Each row of numbers stands for one node and depends on some of the facts below. Use the named rows to name the rest.

Facts:
ζ: points at; φ: is of sort; π: belongs to class
braplo ζ levin; braplo ζ pedri; bribri ζ gugri; bruklis ζ triflur; bruklis ζ vogrelem; bruklis ζ ladru
bruklis ζ reklestik; detem ζ fezimul; dogo ζ lupesi; dogo ζ pobam; doplun ζ vegrer; doplun ζ platir
drimun ζ vogrelem; droren ζ vusol; dumebros ζ klogokam; dumebros ζ rudran; faklil ζ vegrer; faklil ζ navukle
faklil ζ niso; fezimul ζ klelal; figun ζ klukom; flakla ζ navukle; flakla ζ kames; fleval ζ vusol
fleval ζ klukom; flistedre ζ mazal; foskon ζ teskes; godel ζ todo; grabreplis ζ nite; graske ζ tretun
graske ζ trilok; grebi ζ klodro; grebi ζ teskes; gugri ζ tuskim; guska ζ baplobri; kebas ζ bodak
kiklam ζ baplobri; klelal ζ flagran; klelal ζ takom; klidre ζ figun; klidre ζ reskires; klodro ζ plotas
klogokam ζ vesil; klukom ζ teskes; klukom ζ foskon; kofler ζ puril; kostus ζ fivatul; levin ζ bubres
levin ζ puril; limegam ζ godel; lizazi ζ zimumak; lizazi ζ trilok; logas ζ pedri; lunil ζ teskes
lupesi ζ guska; lupesi ζ triflur; mapleklan ζ truza; mapleklan ζ flupir; mapleklan ζ kloplebu; mazal ζ kofler
navukle ζ leli; nepluk ζ teskes; nepluk ζ reskires; niso ζ levin; niso ζ klukom; pagoven ζ klelal
pedri ζ todo; pedri ζ tretun; pedri ζ fivatul; platir ζ baril; pobam ζ tisaflos; pobam ζ bribri
reklestik ζ vusol; repafu ζ teskes; reskires ζ foskon; segum ζ baplobri; segum ζ fleval; seledrem ζ levin
seledrem ζ reklestik; sifo ζ tuka; sifo ζ leli; sifo ζ navukle; siplote ζ tutos; siplote ζ dogo
skopi ζ drobradu; skosek ζ fivatul; stazenu ζ kostus; stobrur ζ zedrun; stobrur ζ nite; stodu ζ klidre
takom ζ teskes; teskes ζ tuka; teskes ζ skerum; todo ζ figun; trenor ζ madru; trupla ζ trilok
truza ζ skopi; truza ζ segum; tuskim ζ soplen; vegrer ζ platir; vogrelem ζ digu; vomu ζ gemes
vusol ζ levin; vusol ζ klukom; zedrun ζ truza; zedrun ζ doplun; zetrek ζ tilefor; zimumak ζ droren
zodrur ζ levin; zodrur ζ takom; baplobri φ 363; baril φ 610; bodak φ 610; braplo φ 610
bribri φ 759; brudir φ 981; bruklis φ 610; bubres φ 981; detem φ 981; digu φ 610
dogo φ 610; doplun φ 981; drimun φ 610; drobradu φ 981; droren φ 759; dumebros φ 610
faklil φ 610; fasik φ 610; fezimul φ 610; figun φ 610; fivatul φ 363; flagran φ 610
flakla φ 759; flelol φ 610; fleval φ 363; flidrar φ 759; flistedre φ 610; floplas φ 363
flupir φ 610; flurota φ 981; foskon φ 759; garu φ 610; gemes φ 759; godel φ 610
grabreplis φ 610; graske φ 363; grebi φ 759; grusu φ 610; gugri φ 610; guska φ 363
kames φ 610; kebas φ 759; kiklam φ 610; kleflaki φ 363; klelal φ 759; klidre φ 981
klodro φ 759; klogokam φ 363; kloplebu φ 363; klukom φ 610; klupo φ 981; kofler φ 759
kostus φ 363; ladru φ 610; leli φ 759; lepu φ 759; levin φ 759; limegam φ 610
lizazi φ 363; logas φ 610; lubrul φ 363; lunil φ 610; lupesi φ 610; madru φ 610
mapleklan φ 610; mazal φ 981; nafi φ 759; navukle φ 363; nepluk φ 610; niso φ 363
nite φ 981; nogru φ 363; pagoven φ 610; pedri φ 759; platir φ 610; plenobu φ 981
plotas φ 981; pobam φ 610; puril φ 610; reklestik φ 363; repafu φ 759; repla φ 610
reskires φ 759; rudran φ 981; segum φ 759; seledrem φ 610; sifo φ 610; siplote φ 610
siseles φ 363; skerum φ 759; skopi φ 759; skosek φ 759; soplen φ 363; stazenu φ 610
stobrur φ 759; stodu φ 759; takom φ 610; teskes φ 610; tilefor φ 610; tisaflos φ 759
todo φ 610; trenor φ 363; tretun φ 363; triflur φ 610; trilok φ 610; trupla φ 759
truza φ 610; tuka φ 759; tuskim φ 610; tutos φ 981; vegrer φ 759; vesil φ 759
vibo φ 759; vogrelem φ 363; vomu φ 610; vusol φ 610; zedrun φ 981; zetrek φ 363
zimumak φ 610; zodrur φ 363; baplobri π 130; baril π 130; bodak π 673; braplo π 551
bribri π 256; brudir π 256; bruklis π 673; bubres π 256; detem π 130; digu π 551
dogo π 4; doplun π 130; drimun π 551; drobradu π 4; droren π 673; dumebros π 130
faklil π 130; fasik π 256; fezimul π 673; figun π 130; fivatul π 551; flagran π 673
flakla π 256; flelol π 673; fleval π 673; flidrar π 256; flistedre π 130; floplas π 256
flupir π 673; flurota π 130; foskon π 4; garu π 130; gemes π 673; godel π 4
grabreplis π 256; graske π 551; grebi π 256; grusu π 4; gugri π 673; guska π 130
kames π 130; kebas π 130; kiklam π 256; kleflaki π 551; klelal π 4; klidre π 551
klodro π 130; klogokam π 130; kloplebu π 256; klukom π 673; klupo π 551; kofler π 673
kostus π 130; ladru π 256; leli π 551; lepu π 673; levin π 130; limegam π 673
lizazi π 673; logas π 551; lubrul π 130; lunil π 4; lupesi π 130; madru π 673
mapleklan π 673; mazal π 673; nafi π 4; navukle π 256; nepluk π 4; niso π 551
nite π 551; nogru π 4; pagoven π 673; pedri π 4; platir π 130; plenobu π 673
plotas π 256; pobam π 130; puril π 673; reklestik π 551; repafu π 130; repla π 551
reskires π 673; rudran π 4; segum π 4; seledrem π 551; sifo π 4; siplote π 256
siseles π 673; skerum π 4; skopi π 4; skosek π 130; soplen π 673; stazenu π 256
stobrur π 673; stodu π 256; takom π 673; teskes π 551; tilefor π 551; tisaflos π 130
todo π 4; trenor π 673; tretun π 4; triflur π 4; trilok π 256; trupla π 4
truza π 673; tuka π 673; tuskim π 256; tutos π 551; vegrer π 673; vesil π 551
vibo π 130; vogrelem π 256; vomu π 4; vusol π 130; zedrun π 551; zetrek π 673
zimumak π 130; zodrur π 256

Named rows:
doplun: [-54 -15  27 -25  38  -3  27   4 -12  -2 -34 -23 -15 -43   0 -10  10  35
  21 -29 -33 -50  -4 -21  -2 -20   4 -30 -23  25 -18  27  22  41 -36  23]
tilefor: [ 18  11 -31  17 -40  -3  16  10  31   1   1  11  16  54   8   0  10 -30
  13 -21  29  38  36  57  14  12  45  43  -5  23 -35 -20   9  59  12  -7]
limegam: [-32  33 -18  17 -27  11   7  31  44 -14  42 -13  37  33   3 -25 -12 -31
   7   1  20 -13  34 -14  20  17  27  29 -20  11 -20   4  27  32  38  -2]
flupir: [-30  39 -19  21 -34  14   0  23  46  -6  44  -8  31  32   1 -24  -9 -24
   0  -4  24 -15  30  -1  19  19  25  33 -16  -6 -32   4  34  37  34 -14]
kames: [ -8  29 -16  11 -22  19   6  30  43   3  35  -8  27  37   7 -15   5 -24
   2 -20  24  -8  35   5  15  26  35  34 -17  -1 -38  -7  37  45  36  -6]
grusu: [-28  40 -24  30 -61 -15   3   1  44 -11  23  11  21  36 -22  -9 -16 -33
  -6  13  41  35  34  31  28 -11  25  34 -17  18 -16   6   3  41  12 -22]
drobradu: [-35   2   2  12 -15 -37  -3 -23  -3   1 -25  21  -6 -12 -25  -3  19  14
 -10   9 -26  -8 -29  15  31 -44 -12 -20 -31  -3  -5   6 -12 -10 -68 -11]
dogo: [-43  33 -25  26 -52 -14   7   1  39 -17  23  13  24  37 -23  -4 -16 -35
   1  17  34  35  47  20  22 -10  29  35 -13  32  -9   9  -2  41  14 -14]
kofler: [  8 -22  19 -17  33   9 -22  -5 -24   6 -25  -8 -38 -45  -8 -27  -4  41
   3   1 -38 -45 -50 -34   6 -12 -39 -55  -1 -33  14  24 -19 -46 -29  -1]
leli: [ 44 -54   6 -27  20  -8 -16 -31 -37  14 -59  16 -51 -19   0  -2  26  33
   7 -12 -37   7 -40  31  -4 -16 -11 -37  19 -11   6  -3 -40 -34 -54   8]
madru: [-27  40 -20  22 -36  14  -1  23  47  -4  45  -9  32  32   0 -23  -9 -25
   0  -4  26 -15  28  -2  20  20  25  33 -15  -6 -32   5  35  36  33 -14]
klogokam: [ 45  -4  38 -19  16  -5 -23 -12 -36  16  15 -13  -9 -25  24  33 -12  23
 -10  27  10 -13 -22 -33 -53  25 -36 -14  49  -5  21   3   8 -31  31  14]
figun: [ -3  24 -31  20   3  17  22  64  33 -11  37   3  40  46   9  -7  -8 -35
  23 -17   5   6  39 -30  22  26  30  33 -36  26 -11 -24  15  23  42   1]
zodrur: [ 55  -7  31  -5  28  -6  10 -20 -48   9 -11  -8 -10 -35  22  49 -25  10
 -13  11  25  18 -16 -11 -47   0 -45 -15  45 -10  44  -4 -11 -21  26   0]
flurota: [-16  -9  11  -9  26  -3   4  12  -4  13 -13   2   1 -12   2  -9  37  22
   0 -25 -43 -48 -29 -12  17  -7  -3 -20 -33 -18 -24  -7  20  -6 -43   6]
kebas: [ 15 -38  21 -35  44  13 -21  -4 -28  12 -25  -2 -37 -35   0 -15  21  36
   1 -11 -46 -35 -38 -29  -4  -2 -20 -44   5 -28   8   7 -17 -50 -31  14]
truza: [-59  26 -22  14 -23  16   4  23  38 -12  48  -4  30  29  -2 -10 -14 -27
  13   1  14 -10  51 -18   7  19  35  41  -8  17 -22  11  24  40  33  -2]

Rows to name:
No name comes twice in this set of rows, the named rows included.
[-20  45 -20  28 -35  15   4  30  48  -2  39 -11  28  29   1 -27 -17 -20
   2  -9  30 -14  24   0  24  18  19  28 -22  -9 -32   7  34  43  33 -19]	puril
[ 26  13 -35  23 -29  -5  29  30  28  -5  -6   9  18  52  10  -6  -7 -31
  27 -24  28  43  35  39  21   8  40  32 -16  37 -22 -22  -3  60  18  -7]	braplo
[ 47 -15  32 -16  20  -8   2 -36 -46   9  -4  -8  -6 -30  26  50 -11   3
 -22  15  21  12  -8 -11 -49   1 -38 -11  57 -11  40  -2  -9 -26  25   3]	vogrelem
[-10 -31  18 -25  33   8 -25 -12 -26   3 -17  -4 -34 -43  -8 -22   3  36
   2   7 -45 -43 -40 -36  -2 -10 -29 -45   7 -27  17  23 -20 -54 -32   7]	stobrur
[ -5 -26   0  -5  49  12 -21  14 -35  11 -16  19 -45 -40 -13  -3 -12  45
  19  -6 -55 -34 -35 -59   2  -6 -37 -41  -2 -32  22  19 -34 -50 -37 -12]	droren
[ 64  -8  42 -28  14 -17 -17  -8 -31   7  13 -22   9 -15  35  17  -6   5
 -10  35  10 -20 -28 -41 -39  21 -38 -27  47   7  31  -3   1 -44  38  26]	kostus
[  1 -23  11 -11   2 -17 -31 -40 -23   2 -38  15 -45 -36 -33 -11   5  32
 -17  24 -26   5 -46  11   9 -36 -30 -43   3 -21  24  16 -42 -57 -57  -6]	skerum
[ 42 -22  14 -12  55  15 -10  23 -31  20 -37   4 -48 -39  -2 -15  -5  48
  16 -26 -40 -33 -49 -39   7  -5 -38 -58 -11 -33  10  10 -21 -33 -30  -8]	levin
[-19  29 -22  20 -53 -26  14  10  44 -28  23   5  41  45 -12 -20 -13 -52
   1  24  33  29  41   9  39 -15  26  22 -21  45   2  -1 -10  26  22  -3]	godel
[  0  38 -41  44  11  27  24  83  25   9  32  20  14  38  -1  10 -36 -11
  40 -39  10  16  36 -37  20  26  20  35 -41   7 -19 -15  11  50  33 -32]	vusol
[-23 -13  12 -13  31  -3   9  14  -7   7 -15  -3   3 -17   2  -8  33  21
   4 -25 -44 -46 -25 -20  15  -9   0 -22 -34  -3 -18  -6  18  -4 -39  13]	detem
[ -2 -28  11 -13   5 -21 -27 -36 -26  -1 -38  16 -43 -34 -28 -12   2  29
 -10  23 -29   3 -38  -1  11 -39 -30 -49   7 -11  31  22 -50 -53 -54  -3]	trupla

The same nodes again, as new rows of numbers:
Some nodes and their rows:
nepluk: [  8   7  10  22  19  -6  10  -7  27 -21   2   2  -6   4 -12  19   1 -10
  12 -10   5  -1   5 -17 -27  21  -1 -10 -37   2  21  -3  -4   2  25]
trilok: [  4   2   2  16  11  -2  12 -13   9 -19  -4   9  -5   5  -2  15  -3  -3
  12  -4  13  -4  14 -28  -9  34  -2   1 -56  -9  11  -2  -7   3  27]
brudir: [-16 -18 -16  10 -27   6  -3 -15 -22  -2 -10  15  18 -24  -4 -21 -11 -20
  11  -9   3   5  -3 -21 -64 -46   3  -7 -18   9  20   0  28  10  26]
grebi: [  1  19   7  11  16 -23  -9  56  29  27  -8 -18   7  25  21  19   0   3
  -6  -9 -15  -7   9   1  70  10   1   5  25   2 -23  11 -19 -26 -11]
plotas: [-15 -19 -17  10 -28   9   0 -14 -31  -9 -13  16  15 -22   1 -22 -10 -19
  11 -10   3   2  -2 -21 -61 -41   1  -4 -30   7  19   0  30  10  29]
pobam: [ 11  -5  -5  -3  12   3  26 -25  -1  -3   2  10  -5 -10 -11  -3  23  -1
   7  18  27  -1  15  11  27   8 -17  10 -41   1  17  -8 -20  27   6]
klelal: [  8  16  12  11  22 -18  -2  56  26  11  -9 -23  -4  30  25  22   1   3
  -5 -14 -25 -10   3  13  55  10  -4   3  12  10 -16  10 -11 -32  -6]
pagoven: [  6  17   8  -3   2  13  -8 -35   9 -26  17  -1 -19   2 -34  10  -7   9
   1   1  13   4  -8 -12 -42  33  13 -12  17 -28   1 -10  -5  11  -5]
navukle: [-14 -12 -14   5 -19  -5 -12  26 -18  18 -15  -1  21  -9  15 -21 -11 -14
   0 -13 -12   1  -5  -7 -14 -52   1  -2  20  14  -2   8  24  -8   3]
floplas: [-15 -11 -15   4 -19  -4 -13  24 -17  18 -14  -1  22  -9  16 -20 -12 -13
   0 -13 -12   1  -5  -8 -14 -53   0  -2  21  15  -1   8  23  -9   2]
vibo: [  9   8   1 -15  17 -17   9  38  10  38  -4 -14   5  12  18   2  20   9
 -11  14  -2  -7   9  41 110  -9 -17  19  30  14 -18   4 -29  -6 -29]
kostus: [ -9 -19 -21 -16 -19  -1   2  14 -22  35  -7   0  21 -25   2 -39  11 -12
  -5   9   2   6  -5  33  25 -80 -13   7  44  28   5   2   9  14 -19]
klogokam: [-15 -30 -10 -29 -10  -6  -2   1 -32  30  10   7  27 -22   0 -28  -9 -14
  -5   1  -6  -2   1  33  34 -62  -6  21  85  41  -4  -2  20   6  -8]
rudran: [-14 -31  -1  -3 -12   6  -1 -23 -33 -22   7  15  13 -17  -7  -8 -29 -24
  11 -22 -14  -6  -4  -8 -68 -33   5   5  16  30  19  -5  46  -3  42]
logas: [ -6   0   7  15   8  -1   4 -14  26 -12  10  15  -3  -3  -9  10   7  -3
   0   3   9   8  12 -20  -8  44   9  -9 -39  -7   8   0 -13   8  17]
gugri: [ 10  12   5  -4  -2  19  -1 -37  -8 -33  10  -1 -26   4 -23   8  -7  14
   2   3  12  -1  -8 -12 -44  43  10  -6 -12 -33  -1  -9  -2   9  -1]
puril: [ 11  11   7  -7   0  20  -2 -39  -9 -35  11   0 -26   5 -22  10  -9  14
   2   3  11  -1  -7 -12 -42  44  11  -4  -8 -32  -1 -10   0   8   0]

Name these rows:
No name comes twice in this set of rows, the named rows included.
[-12 -15 -17   6 -21   1  -8  23 -29  13 -19  -1  14  -7  21 -23 -12 -11
   1 -12 -12  -2  -3  -6 -10 -45  -2   2   2  12  -2   8  26 -11   6]	kloplebu
[ -7  -5 -13 -19 -34  24 -20  -1 -46  -4  -6 -11  -7  -7   2 -30 -17   6
  -9  -5 -14   1 -25  10 -44 -36   9  -3  42 -13 -16   1  32  -7 -20]	soplen
[  2 -14   8 -16  22  -9  17 -33   7   0  26  16   6 -10 -26  10   1  -8
   6   9  21  -3  20  14  36  15  -6  18  29  20  10 -13 -14  20  12]	dumebros
[  2   6   4  20  13  -9   6 -10  26 -11   2   8   2   1 -13  17  -1  -7
  11  -5  14   2  13 -27 -11  24   2  -7 -30  -6  14  -2 -11   7  20]	stazenu
[-22 -27 -16   7 -34  20   1 -18 -33 -11  -7  22   9 -26   7 -31  -2 -13
   0  -2  -2   7  -4 -13 -60 -19   5  -5 -46   5  13   3  29  10  25]	tutos
[  6   1   0  19  10  -1  13 -13   7 -18  -6   9  -6   5   0  14   0  -2
  12  -3  14  -4  15 -28  -9  34  -2   0 -63 -11  12  -2  -8   5  26]	tuskim
[ 11   3   7  20  17   1  16 -10  13 -28  -3   1 -13   7  -4  18   3  -6
  13  -8   5  -5   7 -18 -26  27  -4  -5 -62  -2  21  -3  -2   0  29]	dogo
[-13 -21 -21  -8 -24   6   7 -23 -18  18  -1  16  23 -40 -22 -38  14 -22
   5  12  18  11  -4  19 -27 -77  -9  -2  18  24  28  -5  12  35   5]	detem
[  5   2   4  17  12  -5  10 -13  13 -15  -2   9  -1   4  -4  18  -2  -4
  12  -4  14  -2  14 -29 -11  30  -1  -1 -48  -7  13  -3  -8   5  23]	fasik
[ -7 -21 -24 -17 -21   4   7  11 -35  29 -12   0  16 -21  11 -39  11  -8
  -4  10   2   2  -3  32  27 -72 -16  11  21  24   3   3  13  12 -14]	baplobri
[ -8  -6  19 -13  19 -16  -8  36   7  12  13  -3   3  27  30  22 -15   9
 -18  -9 -28 -12  13  11  86  57   8  23  38  12 -39   7  -6 -35  -2]	vesil
[ -9 -14 -10   6 -13   0  -5  27 -20   3 -15  -8  11  -4  18 -18 -11 -15
   2 -17 -21  -1 -12   3 -28 -54  -2  -5  11  22   5   8  31 -15   8]	tretun
[-25 -16 -11   3 -23  -2 -17  24  -3  20  -3   5  20 -16  12 -27  -3 -13
 -11  -6 -14  11  -8   2 -13 -38   8  -9  30  16  -6  11  18  -6  -5]	graske

